Here is a tiny trained network, its code and every weight. The questions are about switching its units off for an input and a class, where a switched-off unit gives its printed mean instead of its output.

import numpy as np


def w(rows, s, z=0):
    codes = np.array(rows[::2]) - 128.0
    scale = np.full(codes.shape[1], s)
    scale[-1] = z or s
    return codes * scale


def norm(h):
    return h / np.sqrt((h * h).mean(-1, keepdims=True) + 1e-5)


def f(y):
    return np.maximum(y, 0)


def log_softmax(a):
    a = a - a.max(-1, keepdims=True)
    return a - np.log(np.exp(a).sum(-1, keepdims=True))


def net(x, mask):
    res = np.array(x, float).reshape(1, 4) / 4 @ E
    u = 0
    for l in range(4):
        y = f(norm(res) @ A[l][:, :-1].T + A[l][:, -1])
        res = res + np.where(mask[u : u + 8], y, B[l][:, -1]) @ B[l][:, :-1]
        u += 8
    return log_softmax(norm(res)[-1] @ U[:, :-1].T + U[:, -1])


A, B = {}, {}
E = w([
[194,9,191,164],'x0',
[212,247,254,187],'x1',
[126,131,126,126],'x2',
[80,116,199,139],'x3',
],0.0056)
A[0] = w([
[69,110,76,110,186],'L0N0',
[79,124,139,190,32],'L0N1',
[104,115,166,162,58],'L0N2',
[176,109,139,214,133],'L0N3',
[214,158,190,128,22],'L0N4',
[155,107,184,2,2],'L0N5',
[170,228,138,224,153],'L0N6',
[130,42,161,168,48],'L0N7',
],0.0081,0.003)
B[0] = w([
[153,145,111,229,237],'L0N0',
[42,17,181,139,130],'L0N1',
[82,197,45,99,141],'L0N2',
[138,229,67,3,187],'L0N3',
[109,2,177,177,192],'L0N4',
[138,126,189,120,128],'L0N5',
[111,110,46,193,254],'L0N6',
[150,139,126,70,194],'L0N7',
],0.0058,0.0049)
A[1] = w([
[203,126,75,80,8],'L1N0',
[19,154,182,92,234],'L1N1',
[31,85,255,95,140],'L1N2',
[169,127,88,133,167],'L1N3',
[117,92,135,216,191],'L1N4',
[147,98,131,102,17],'L1N5',
[129,71,190,74,97],'L1N6',
[14,102,192,164,73],'L1N7',
],0.0087,0.0017)
B[1] = w([
[193,160,50,154,198],'L1N0',
[141,183,10,140,195],'L1N1',
[211,136,1,151,198],'L1N2',
[139,183,157,178,228],'L1N3',
[114,104,59,174,252],'L1N4',
[146,146,184,135,159],'L1N5',
[203,229,144,124,203],'L1N6',
[149,150,80,177,192],'L1N7',
],0.0073,0.0034)
A[2] = w([
[75,2,92,7,253],'L2N0',
[233,24,190,60,195],'L2N1',
[58,232,159,212,126],'L2N2',
[94,129,169,138,47],'L2N3',
[85,146,59,31,100],'L2N4',
[179,172,200,176,161],'L2N5',
[135,155,221,186,155],'L2N6',
[141,38,190,147,109],'L2N7',
],0.0078,0.002)
B[2] = w([
[62,114,200,173,183],'L2N0',
[136,157,74,1,200],'L2N1',
[72,121,60,80,254],'L2N2',
[135,131,117,86,128],'L2N3',
[114,144,179,123,181],'L2N4',
[44,66,169,135,203],'L2N5',
[101,65,139,122,166],'L2N6',
[64,108,91,117,144],'L2N7',
],0.0099,0.0044)
A[3] = w([
[173,45,164,199,2],'L3N0',
[9,136,148,130,254],'L3N1',
[36,79,84,193,168],'L3N2',
[182,90,167,154,223],'L3N3',
[8,233,142,100,105],'L3N4',
[67,255,65,73,128],'L3N5',
[179,153,54,138,153],'L3N6',
[114,106,212,122,203],'L3N7',
],0.0094,0.003)
B[3] = w([
[141,60,165,173,142],'L3N0',
[165,124,184,106,214],'L3N1',
[254,104,254,162,255],'L3N2',
[100,169,39,77,145],'L3N3',
[136,66,138,17,194],'L3N4',
[166,81,119,132,240],'L3N5',
[89,220,142,219,210],'L3N6',
[221,113,57,81,136],'L3N7',
],0.0068,0.0094)
U = w([
[164,40,208,141,159],'0',
[212,145,94,139,217],'1',
[155,174,21,200,119],'2',
[152,132,81,4,160],'3',
[82,189,151,178,112],'4',
[23,156,134,102,29],'5',
[19,201,169,105,1],'6',
],0.012,0.0063)

Each question gives the input, the list of numbers given to net, and the class t.
The units are the neurons (one row each of A and B). Each row of codes is followed by its name. A weight is (code - 128) times the scale printed after its matrix; where a second scale follows, it is the last column's (A, B and U).
mask holds one flag per neuron, layer by layer. A switched-off neuron (its flag False) gives its mean, the last column of its row in B, instead of its output. The means were averaged over made-up inputs and are rounded, as every weight is.
A unit's drop is (log p(t) with every unit on - log p(t) with that unit switched off) / (log p(t) with every unit on - log p(t) with every unit switched off).
The circuit of an input: a set's keep is (log p(t) with only the set's units on - log p(t) with every unit switched off) / (log p(t) with every unit on - log p(t) with every unit switched off). Starting from the 12 units with the biggest drops (on a tie, the unit counted first), units are removed one at a time, each time the one whose removal leaves the highest keep (on an exact tie, the one counted first), for as long as the keep stays at least 0.8.
circuit, biggest first: the units of the circuit, biggest drop first
unit that matters most: the unit with the biggest drop
top k neurons: the k neurons with the biggest drops, biggest first
top k neurons in layer l: the k neurons of layer l with the biggest drops, biggest first
input [-2,6,-1,8], class 2: unit that matters most : L1N2
input [7,-4,4,-7], class 2: top 3 neurons : [L1N0 L3N2 L3N4]
input [8,-6,-5,-5], class 3: circuit, biggest first : [L2N1 L0N6 L3N2]
input [-4,-7,-4,8], class 2: top 4 neurons : [L1N7 L1N1 L0N3 L0N6]
input [-2,5,-5,4], class 0: top 2 neurons : [L0N6 L1N2]
input [-1,5,4,-3], class 0: circuit, biggest first : [L1N1 L2N5]
input [7,-1,3,-1], class 3: circuit, biggest first : [L2N1 L3N2 L0N6]
input [6,-5,-1,7], class 2: top 4 neurons : [L1N2 L1N6 L0N6 L3N2]
input [-5,-6,-7,7], class 1: top 2 neurons in layer 1 : [L1N1 L1N7]
input [-8,0,6,-6], class 3: top 2 neurons : [L3N4 L1N2]
input [6,4,-3,0], class 3: top 2 neurons : [L0N3 L2N1]
input [5,-3,5,6], class 2: top 2 neurons : [L1N2 L3N2]
input [-5,-8,-8,7], class 0: circuit, biggest first : [L3N2 L2N0]
input [-8,-2,7,-3], class 3: circuit, biggest first : [L3N4 L2N4]
input [-8,1,6,2], class 3: circuit, biggest first : [L3N4]
input [-6,0,2,-4], class 3: top 2 neurons in layer 1 : [L1N2 L1N4]
input [7,4,6,-5], class 3: top 2 neurons in layer 0 : [L0N0 L0N4]
input [-5,6,2,7], class 2: top 2 neurons : [L1N1 L0N0]
input [8,4,5,5], class 3: top 3 neurons : [L0N3 L2N1 L3N2]
input [3,-2,-7,7], class 1: circuit, biggest first : [L1N2]
input [-8,-5,-8,7], class 1: top 3 neurons : [L1N7 L0N3 L1N1]
input [7,5,0,4], class 3: top 3 neurons in layer 0 : [L0N3 L0N0 L0N7]
